Rows and roughly how far along a hidden order each lies, from 0 to 30:
In the rows, 100 means zero.
[103 104 101  99  99  66 110  79 103 111 104 113 101  95 106  97 123 104
 114 113  99  91 126  95 100 105 106 145 106 119  79 100 104 106 112  87
 122 130 100  96  90  85 112 101  86 108 101  91  94  91 115  99  91  81
  99 114  92 115  94  91 121 122  84 113 107  93  96 135 143 103  93 138
  94  75 107  99  90 104 116  98  63  87 101  67  99  99  81  93  80 101
 111 121 125 103 115  78 107 126  65 100 104  95 155 106  97   0 100 108
 101  98 118  77 117  86  60  87 126 109 100 101 139  88  94  75  84 101
 114 142  90 101  73  94 108  88 100 112 104 112  84] : 19
[ 94 115 103  95  80  75 105  94 102 120 108 108 102  91  97  98 121 108
 101 101 109  91 136  91 106  91 100 138  95 117  98 101 116 109 106  82
 108 145 126 100  81  82 105 108  88 105  94 101 110 104 105  92  79 108
  88 107  96 104  90 111 107 126  72 140 106  90  95  99 118 101  94 119
 109  53 101 109  96  97 101  94  81  95  97  68  97  96  87  90  87  97
 116 116 119 113 111  77  97 129  74  96 107  88 124 113  81   0  98 107
 109  91 111  77 105 105  82 107 114 111 105 103 118  77  87  64  77 104
 108 134  67  97  71  93  96 101  92  93 105 110 112] : 14
[105  83  93 100  88  86 107 100 105 116  99 106  91  93 105  97 111 106
 109 102 102  92 106  91  98 102 108 123  99 101  98  98 107 106 104  93
  98 113 131 101  93 102 100 105  98  94 100 105  82 102 106 101  89  95
 111 113  96 110  98  97 109 111  96 110 106 112  98 111 122  99  88 120
  89  79 101 101  93 100 113 100  85  95  99  93  96  95  88  99  96  98
 107 109  96 103 104  85 111 119  84 106 103  93 107 111  88  39 101 103
 103  95 105  91 111  93  80  95 104 106 107  97 101  86 101  67  91 105
  97 114  96 102  92  98 103  99  95 102 102 106  99] : 6
[ 96 117  89  98  69  78 124  80  99 121 104 117  91  87 107  89 118 111
 109  98 103  88 111  95  93 112  82 139  95 143 107 100  90 104 101  98
 105 148 127  93  91  80 100  98  77  85  96  99  64 111  97 102  79  95
  96 118 100 120 100  59 120 113  91 123 117 111 107  83 116 106  82 130
  97 105 112  98  96  95 141 103  53  97  98 125  88 105  91  97  96  95
 129 104 172 100 123 103 106 112  87  96 100  80 106 124 102  15  84  97
  88  99 120  93  81  98  61  85 112 112  95 105 126 110 116  70  86  81
 112 116  83  91  80  92  95  83  98  91 103 104  78] : 30
[ 99 102 100  95  72 109  97 108 101 116 105  98  95  94  94  95  98 112
  94  95 105  99 102  98 100  89  95 104 110  77 107 107 102 102  88 106
  80 102 110 109  99  97 101 105  97  96 103 100 106 112  86  95 107 113
 106  92 101  92  90  99  91  94 103 117 104 129  99  63  89  97  95  75
  90 108  93  98 101  92  86 100 107 101  98 118 100 102  96 104 105  95
  93  93  76  94  98 110  93 105 116  98  98 100  95 115  64 104  99  99
  96  89  98 111 103 103 118 114  82 100  99  94  45 102 104 103  95 104
 104  82  95  89 107 111  94  99  91  89 101  94 114] : 5
[106  90  98 100 101 110 105 102 106  98  94  95  92 105 100 104  90 104
  99 101  98 103  93  90 107  91 113  86 102  74  91  98 102  97  98  96
 102 115  96 105 104 115 101  99  98  86 104 108 103 116  99  97  94  92
 112  98  96  93 101 113  98 108  96 110  88 105  95 100  95  96  95  88
  99  81  94 105 103 105  86  96 110 104  99  85 105  94  95 105  98  88
  92  99  71 106 100  91 108 106  86  93  97 100 108 100  75 109 109  97
  99  95  88  99 133  95 102 120  96 103 110  83  90 100 104  85  96 107
  92  89 103 109  87  96 106 102 100 106 100 102 108] : 0
[104  92  98  98  89 106 107  99 105 105  97  96  91 102 100 102  95 103
 101  94 102 101 101  90 108  90 112 106 102  78  98 100 103 100  99  94
  98 130 109 104 100 112  98 102  96  87 104 108  94 121  97  97  94  95
 114  99  96  95  99 106  96 107  95 122  93 117  93  90  95  96  91  91
  91  83  95 102 102 102  89  97 108 104  98  96 103  97  94 104 100  87
 100 103  73 109 102  92 113 115  82  95  98  98 111 110  65  81 105  98
  99  92  84  98 126  94  94 121  95 105 111  85  83  94  99  79  87 109
  96  91  97 105  85 100 102 101  95 103  99 101 111] : 1
[ 93 106 100  95  81  86  97  84  98 112 111 114  98  88  96  91 108 118
  91  99 104  85 114 100  96  95  80 103 106 105 116 106  96 108  91 106
  97 117  98 102  96  73 116 107  87  89  99  96  93 104  82  97  92 109
  87  95 102 105  96  85 101 103  86 112 113 100 109  69 100 102  95  98
  94 102 105 101 101  88 107  99  80 100  96  86  96 101  93 100  98 102
 118  89 124  94 113 113  81 102 115  99 101  87  96 118  89  38  95 101
  94  94 123 110 101 106 112 104 103 104  95 105  88 114 113 105  83  92
 109 107  84  86 105 100  88  91  99  80 104 100  98] : 28
[ 95 100 102  94  89  95  89  93 100 115 108 107  95  92  92  93 107 115
  90 102 105  90 107 100 100  89  88  94 113  87 111 107 108 107  89 104
  92  93  93 106  96  81 116 107  90  91 102  94 102  96  86  95  97 111
  89  91 101  98  92 100  96 102  91 111 106 105 105  76  99  98  99  85
  84  98 100 104 101  90  89  99 100  98  97  84 100  97  93 101  97 101
 103  90  85  93 106 109  79 100 117 100  99  93 103 110  79  64 100 101
  96  90 117 108 114 105 117 110  94  99  98 101  72 109 109 109  88  98
 104 107  92  86 110 101  91  97  96  85 103  99 106] : 16
[109 114  99 101 104  80 102  97 107  99 105  96 105 107 110 110  98  95
 111 108 104 102 112  88 111  85 118 110 108  63  79  97 105 105 112  82
 113 137  92 101 100 106 104 104  93 113  98 103 108 114  97  95  88  89
 101  94  96  83  95 113 102 107  93 105  94  91  82 146 122  98 106 123
  97  70  97  98  94 102  94  93 104 106  99  66 110 101 100  99  88  99
 119 121  43 123  98  70 130 113  81 111 103 102 159  99  99  18 105 104
 108 103  85  99 136  80  88 117 118 100 118 101 125  81  77  78  87 121
  99 112  94 109  69  94 110 109  92 125 100 105 108] : 4
